Below is a small trained network, with its code and all its weights. Each question gives an input and a class and asks what happens when units are switched off, that is, made to give their printed mean instead of their output.

import numpy as np


def w(rows, s, z=0):
    codes = np.array(rows[::2]) - 128.0
    scale = np.full(codes.shape[1], s)
    scale[-1] = z or s
    return codes * scale


def norm(h):
    return h / np.sqrt((h * h).mean(-1, keepdims=True) + 1e-5)


def f(y):
    return y / 2 * (1 + np.tanh(0.7978845608 * (y + 0.044715 * y**3)))


def log_softmax(a):
    a = a - a.max(-1, keepdims=True)
    return a - np.log(np.exp(a).sum(-1, keepdims=True))


def net(x, mask):
    res = np.array(x, float).reshape(1, 4) / 4 @ E
    u = 0
    for l in range(2):
        y = f(norm(res) @ A[l][:, :-1].T + A[l][:, -1])
        res = res + np.where(mask[u : u + 12], y, B[l][:, -1]) @ B[l][:, :-1]
        u += 12
    return log_softmax(norm(res)[-1] @ U[:, :-1].T + U[:, -1])


A, B = {}, {}
E = w([
[189,91,217,131,96],'x0',
[108,93,133,54,51],'x1',
[90,114,118,219,59],'x2',
[166,123,2,70,54],'x3',
],0.0073)
A[0] = w([
[85,128,110,175,142,116],'0.n0',
[122,119,202,139,96,73],'0.n1',
[62,123,166,175,68,51],'0.n2',
[89,137,106,65,90,100],'0.n3',
[148,100,119,143,144,89],'0.n4',
[216,140,154,75,165,3],'0.n5',
[158,116,128,176,159,126],'0.n6',
[100,131,139,144,2,147],'0.n7',
[112,128,158,95,127,73],'0.n8',
[168,144,135,123,177,59],'0.n9',
[140,147,120,176,123,103],'0.n10',
[162,124,82,173,77,89],'0.n11',
],0.017,0.0056)
B[0] = w([
[59,158,111,159,207,177],'0.n0',
[88,177,244,81,113,176],'0.n1',
[132,28,255,244,133,189],'0.n2',
[41,105,148,93,118,202],'0.n3',
[170,146,128,145,135,122],'0.n4',
[179,3,79,114,229,169],'0.n5',
[102,172,90,100,158,169],'0.n6',
[120,36,70,161,78,255],'0.n7',
[165,95,142,198,125,135],'0.n8',
[122,88,120,184,102,152],'0.n9',
[151,132,84,153,182,155],'0.n10',
[149,193,109,144,51,190],'0.n11',
],0.017,0.0081)
A[1] = w([
[57,188,137,43,153,118],'1.n0',
[143,133,42,105,132,71],'1.n1',
[111,197,148,183,153,135],'1.n2',
[184,95,198,136,217,157],'1.n3',
[156,108,103,100,39,4],'1.n4',
[123,111,220,123,98,84],'1.n5',
[183,125,106,112,247,70],'1.n6',
[129,77,51,180,137,70],'1.n7',
[149,248,225,92,111,99],'1.n8',
[202,157,112,228,144,25],'1.n9',
[246,237,82,90,113,60],'1.n10',
[168,99,179,57,105,132],'1.n11',
],0.016,0.0039)
B[1] = w([
[68,109,152,126,164,214],'1.n0',
[127,91,178,123,121,189],'1.n1',
[158,176,105,164,82,214],'1.n2',
[158,109,105,60,124,254],'1.n3',
[159,96,57,128,105,186],'1.n4',
[149,115,164,142,159,202],'1.n5',
[134,94,79,145,181,245],'1.n6',
[164,176,149,99,101,241],'1.n7',
[177,192,171,103,150,158],'1.n8',
[68,161,178,115,89,173],'1.n9',
[90,171,126,2,133,164],'1.n10',
[129,204,117,181,129,178],'1.n11',
],0.035,0.0067)
U = w([
[117,208,137,198,40,42],'0',
[160,70,36,116,6,172],'1',
[137,38,193,205,92,209],'2',
[20,73,125,101,149,92],'3',
[105,202,46,197,190,32],'4',
[201,67,55,83,181,247],'5',
[210,193,199,114,169,107],'6',
[100,207,121,29,83,4],'7',
],0.022,0.0025)

Each question gives the input, the list of numbers given to net, and the class t.
The units are the neurons (one row each of A and B). Each row of codes is followed by its name. A weight is (code - 128) times the scale printed after its matrix; where a second scale follows, it is the last column's (A, B and U).
mask holds one flag per neuron, layer by layer. A switched-off neuron (its flag False) gives its mean, the last column of its row in B, instead of its output. The means were averaged over made-up inputs and are rounded, as every weight is.
A unit's drop is (log p(t) with every unit on - log p(t) with that unit switched off) / (log p(t) with every unit on - log p(t) with every unit switched off).
The circuit of an input: a set's keep is (log p(t) with only the set's units on - log p(t) with every unit switched off) / (log p(t) with every unit on - log p(t) with every unit switched off). Starting from the 12 units with the biggest drops (on a tie, the unit counted first), units are removed one at a time, each time the one whose removal leaves the highest keep (on an exact tie, the one counted first), for as long as the keep stays at least 0.8.
units of the circuit, in order: the units of the circuit, biggest drop first
unit that matters most: the unit with the biggest drop
k most important neurons: the k neurons with the biggest drops, biggest first
top k neurons in layer l: the k neurons of layer l with the biggest drops, biggest first
drop when u is switched off: that unit's drop, to one decimal
input [5,-7,7,-2], class 0: unit that matters most	1.n2
input [-4,-1,-5,8], class 3: 3 most important neurons	(0.n7, 0.n3, 1.n0)
input [-8,-5,7,5], class 0: 2 most important neurons	(0.n0, 1.n3)
input [-1,-1,0,2], class 7: 3 most important neurons	(0.n7, 0.n11, 0.n2)
input [3,-6,4,3], class 7: 2 most important neurons	(1.n10, 0.n11)
input [-5,-7,-2,2], class 4: 3 most important neurons	(0.n7, 0.n11, 0.n0)
input [-1,-7,8,-3], class 0: 2 most important neurons	(1.n2, 1.n9)
input [-4,-4,-6,6], class 3: 2 most important neurons	(0.n2, 0.n7)
input [7,4,-7,-6], class 5: top 2 neurons in layer 1	(1.n3, 1.n6)
input [8,-2,6,-6], class 6: 2 most important neurons	(0.n1, 1.n8)
input [-6,-3,0,3], class 3: top 3 neurons in layer 0	(0.n2, 0.n7, 0.n1)
input [2,-6,1,-4], class 4: 2 most important neurons	(0.n6, 0.n11)
input [-1,-7,5,-8], class 4: 3 most important neurons	(0.n0, 0.n6, 0.n11)
input [-7,1,8,-2], class 0: unit that matters most	0.n0
input [-2,-5,3,2], class 7: 4 most important neurons	(0.n11, 1.n10, 0.n2, 0.n3)
input [-2,-6,3,1], class 4: top 2 neurons in layer 0	(0.n0, 0.n7)
input [-6,-1,5,-3], class 0: top 2 neurons in layer 0	(0.n5, 0.n2)
input [4,-5,-1,5], class 7: top 2 neurons in layer 1	(1.n10, 1.n9)
input [-8,-7,-7,8], class 3: top 3 neurons in layer 0	(0.n7, 0.n2, 0.n11)
input [-2,-1,1,1], class 7: units of the circuit, in order	(0.n7)
input [6,-6,-5,-8], class 5: top 2 neurons in layer 1	(1.n3, 1.n6)
input [6,-4,-1,7], class 7: 2 most important neurons	(0.n11, 1.n10)
input [8,-6,-8,-7], class 5: drop when 0.n5 is switched off	0.7
input [-5,-1,-8,7], class 3: drop when 0.n7 is switched off	0.6
input [-4,-6,1,5], class 7: drop when 1.n10 is switched off	0.3
